Each row has a hidden trait or not; one of two labels after the row says which. A new part has a new trait and new labels.
[-13 -32  -3 -11 -22  22  22  -2 -30  -7  -7  12   3   8  -1  -3 -12   7
  -4] : M
[-18   0 -27  -6 -25 -21 -12   2   7 -15 -10   0 -23   4   4 -20 -15 -13
  -8] : W
[  2 -34  16  -8 -18  35  22  -5 -25 -13 -17  14  -9  11   1  -2 -11   4
   1] : W
[-10 -17 -25 -16 -39 -16  13   2  -5  14   6   8  -3   5  13 -10   0 -12
 -11] : M
[  2 -38  -5 -15 -22   1  28  -6 -14   6   2  11  -4   9   5  -7  -8  -2
 -14] : M
[-10   4 -22   1 -29   0  -7   4 -27 -31 -23  10 -10   6  -3  -7 -20  -2
  11] : W
[-33  -3 -50  -9 -52 -26  -4   8 -34 -15 -12   5 -23   7   3 -24 -17 -11
  -7] : W
[-25   2 -36  -1 -41  -4  -1   8 -51 -20 -20  10  -5   5  -4  -5 -16   1
  12] : W
[-50   1 -32  -5 -53 -24  -1  15 -37 -22   8   0 -12   2  -2 -17 -27  -2
  -6] : M
[  0 -35  13  -9 -20  15  21  -6 -17  -8 -11  11 -14  10   1 -10  -9  -1
  -8] : W
[-33  11 -27  -2 -36  -5   2  15 -32 -25  16   5   9   1   2   2 -20  -3
  10] : M
[-17 -14 -12  -6 -24  -5   3  -2 -15 -16 -19   9 -18   6   0 -14 -12  -5
  -6] : M
